Below is a small trained network, with its code and all its weights. Each question gives an input and a class and asks what happens when units are switched off, that is, made to give their printed mean instead of their output.

import numpy as np


def w(rows, s, z=0):
    codes = np.array(rows[::2]) - 128.0
    scale = np.full(codes.shape[1], s)
    scale[-1] = z or s
    return codes * scale


def f(y):
    return np.maximum(y, 0)


def log_softmax(a):
    a = a - a.max(-1, keepdims=True)
    return a - np.log(np.exp(a).sum(-1, keepdims=True))


def net(x, mask):
    res = np.array(x, float).reshape(1, 3) / 4 @ E
    y = f(res @ A[0][:, :-1].T + A[0][:, -1])
    res = res + np.where(mask, y, B[0][:, -1]) @ B[0][:, :-1]
    return log_softmax(res[-1] @ U[:, :-1].T + U[:, -1])


A, B = {}, {}
E = w([
[143,76,136,56,152,132,43],'x0',
[99,118,185,114,203,178,120],'x1',
[142,249,153,80,159,65,102],'x2',
],0.019)
A[0] = w([
[111,72,78,73,110,79,149,84],'neuron 0',
[77,139,175,110,192,194,132,124],'neuron 1',
[131,218,163,134,157,81,127,140],'neuron 2',
[175,159,152,109,158,146,75,158],'neuron 3',
[127,253,161,155,151,76,135,117],'neuron 4',
[98,128,166,73,172,129,68,111],'neuron 5',
[180,160,92,75,68,57,109,127],'neuron 6',
[140,167,173,46,107,112,177,9],'neuron 7',
[90,74,164,133,113,144,95,68],'neuron 8',
[158,68,156,110,161,185,93,134],'neuron 9',
],0.018,0.013)
B[0] = w([
[113,151,92,130,124,100,152,161],'neuron 0',
[165,162,56,97,81,90,157,210],'neuron 1',
[141,86,148,94,194,113,38,235],'neuron 2',
[89,133,125,133,155,113,80,202],'neuron 3',
[250,141,124,54,186,87,86,253],'neuron 4',
[55,11,165,99,195,191,64,217],'neuron 5',
[189,215,65,50,59,22,226,219],'neuron 6',
[2,149,105,116,175,103,89,165],'neuron 7',
[155,92,120,129,160,161,79,167],'neuron 8',
[78,105,139,99,201,142,48,211],'neuron 9',
],0.013,0.03)
U = w([
[144,43,180,74,244,160,24,251],'0',
[158,220,130,53,159,74,173,99],'1',
[71,66,84,233,24,207,247,209],'2',
],0.013,0.0024)

Each question gives the input, the list of numbers given to net, and the class t.
The units are the neurons (one row each of A and B). Each row of codes is followed by its name. A weight is (code - 128) times the scale printed after its matrix; where a second scale follows, it is the last column's (A, B and U).
mask holds one flag per neuron, in row order. A switched-off neuron (its flag False) gives its mean, the last column of its row in B, instead of its output. The means were averaged over made-up inputs and are rounded, as every weight is.
A unit's drop is (log p(t) with every unit on - log p(t) with that unit switched off) / (log p(t) with every unit on - log p(t) with every unit switched off).
The circuit of an input: a set's keep is (log p(t) with only the set's units on - log p(t) with every unit switched off) / (log p(t) with every unit on - log p(t) with every unit switched off). Starting from all 10 units, units are removed one at a time, each time the one whose removal leaves the highest keep (on an exact tie, the one counted first), for as long as the keep stays at least 0.8.
circuit, biggest first: the units of the circuit, biggest drop first
top k neurons: the k neurons with the biggest drops, biggest first
drop when u is switched off: that unit's drop, to one decimal
input [2,-7,-6], class 2: top 2 neurons => neuron 4; neuron 2
input [-2,-1,-5], class 2: top 3 neurons => neuron 4; neuron 2; neuron 5
input [1,-4,7], class 1: circuit, biggest first => neuron 6
input [-6,0,8], class 0: top 3 neurons => neuron 2; neuron 1; neuron 4
input [-7,4,-8], class 2: top 3 neurons => neuron 4; neuron 2; neuron 5
input [-8,7,0], class 1: top 2 neurons => neuron 5; neuron 1
input [8,-6,-3], class 1: top 2 neurons => neuron 6; neuron 2
input [-8,0,6], class 0: top 2 neurons => neuron 2; neuron 1
input [-1,-8,-6], class 2: drop when neuron 4 is switched off => 0.4
input [-7,4,-6], class 2: drop when neuron 4 is switched off => 0.2
input [-5,7,1], class 1: drop when neuron 5 is switched off => 0.7
